Here is a tiny trained network, its code and every weight. The questions are about switching its units off for an input and a class, where a switched-off unit gives its printed mean instead of its output.

import numpy as np


def w(rows, s, z=0):
    codes = np.array(rows[::2]) - 128.0
    scale = np.full(codes.shape[1], s)
    scale[-1] = z or s
    return codes * scale


def f(y):
    return y / 2 * (1 + np.tanh(0.7978845608 * (y + 0.044715 * y**3)))


def log_softmax(a):
    a = a - a.max(-1, keepdims=True)
    return a - np.log(np.exp(a).sum(-1, keepdims=True))


def net(x, mask):
    res = np.array(x, float).reshape(1, 5) / 4 @ E
    y = f(res @ A[0][:, :-1].T + A[0][:, -1])
    res = res + np.where(mask, y, B[0][:, -1]) @ B[0][:, :-1]
    return log_softmax(res[-1] @ U[:, :-1].T + U[:, -1])


A, B = {}, {}
E = w([
[134,129,131,121,123],'x0',
[129,127,129,126,123],'x1',
[41,246,201,156,83],'x2',
[107,181,40,101,136],'x3',
[167,102,141,191,53],'x4',
],0.012)
A[0] = w([
[116,130,216,128,196,18],'n0',
[107,125,170,211,105,89],'n1',
[205,53,145,167,140,14],'n2',
[168,36,166,151,134,159],'n3',
[126,145,201,153,89,42],'n4',
[108,179,118,182,148,169],'n5',
[103,110,242,65,254,150],'n6',
[201,39,53,108,193,251],'n7',
[112,138,222,166,18,105],'n8',
[155,137,42,50,178,101],'n9',
[132,56,34,48,213,144],'n10',
[29,249,194,174,92,249],'n11',
[176,11,95,135,123,255],'n12',
],0.008,0.0058)
B[0] = w([
[146,179,170,159,125,134],'n0',
[129,101,182,147,197,152],'n1',
[90,166,176,181,30,152],'n2',
[167,92,100,116,27,170],'n3',
[73,60,170,153,188,148],'n4',
[141,192,87,62,164,154],'n5',
[215,225,62,44,106,171],'n6',
[165,12,119,156,117,213],'n7',
[134,105,208,231,235,186],'n8',
[35,38,152,109,191,165],'n9',
[68,1,150,131,221,192],'n10',
[91,213,166,97,190,249],'n11',
[168,41,55,103,67,201],'n12',
],0.0077,0.017)
U = w([
[162,84,63,72,118,238],'0',
[44,61,184,178,214,117],'1',
[116,223,175,132,145,236],'2',
[2,206,89,78,147,3],'3',
[149,77,151,173,44,2],'4',
],0.0094,0.0069)

Each question gives the input, the list of numbers given to net, and the class t.
The units are the neurons (one row each of A and B). Each row of codes is followed by its name. A weight is (code - 128) times the scale printed after its matrix; where a second scale follows, it is the last column's (A, B and U).
mask holds one flag per neuron, in row order. A switched-off neuron (its flag False) gives its mean, the last column of its row in B, instead of its output. The means were averaged over made-up inputs and are rounded, as every weight is.
A unit's drop is (log p(t) with every unit on - log p(t) with that unit switched off) / (log p(t) with every unit on - log p(t) with every unit switched off).
The circuit of an input: a set's keep is (log p(t) with only the set's units on - log p(t) with every unit switched off) / (log p(t) with every unit on - log p(t) with every unit switched off). Starting from the 12 units with the biggest drops (on a tie, the unit counted first), units are removed one at a time, each time the one whose removal leaves the highest keep (on an exact tie, the one counted first), for as long as the keep stays at least 0.8.
units of the circuit, in order: the units of the circuit, biggest drop first
most important unit: the unit with the biggest drop
top k neurons: the k neurons with the biggest drops, biggest first
drop of u: that unit's drop, to one decimal
input [-6,3,-7,0,4], class 4: most important unit : n2
input [-5,-8,-8,4,-1], class 1: top 3 neurons : (n10; n9; n6)
input [4,0,0,-2,-1], class 0: top 3 neurons : (n11; n8; n2)
input [-6,5,1,1,4], class 2: units of the circuit, in order : (n10; n7)
input [-2,5,-3,-1,-5], class 0: top 3 neurons : (n8; n6; n11)
input [8,-4,3,5,-1], class 3: units of the circuit, in order : (n8; n7)
input [4,-8,-7,-5,1], class 4: units of the circuit, in order : (n2; n3)
input [3,-2,-7,-2,1], class 4: units of the circuit, in order : (n2; n11)
input [4,2,0,-3,7], class 4: top 4 neurons : (n10; n11; n3; n9)
input [-2,-7,-7,2,-4], class 1: top 3 neurons : (n10; n9; n5)
input [7,8,-8,5,-7], class 1: top 2 neurons : (n10; n9)
input [-5,-6,-6,-2,-7], class 0: top 4 neurons : (n6; n12; n8; n11)
input [6,1,6,-6,0], class 2: top 3 neurons : (n10; n7; n11)
input [4,-5,-2,-1,-7], class 0: most important unit : n6
input [-2,0,-8,3,-2], class 1: drop of n10 : 2.6
input [-6,-6,-5,-8,1], class 4: drop of n2 : 0.3
input [-4,8,-1,-3,-4], class 0: drop of n1 : 0.0
input [-8,-1,-7,-2,2], class 4: drop of n5 : 0.1
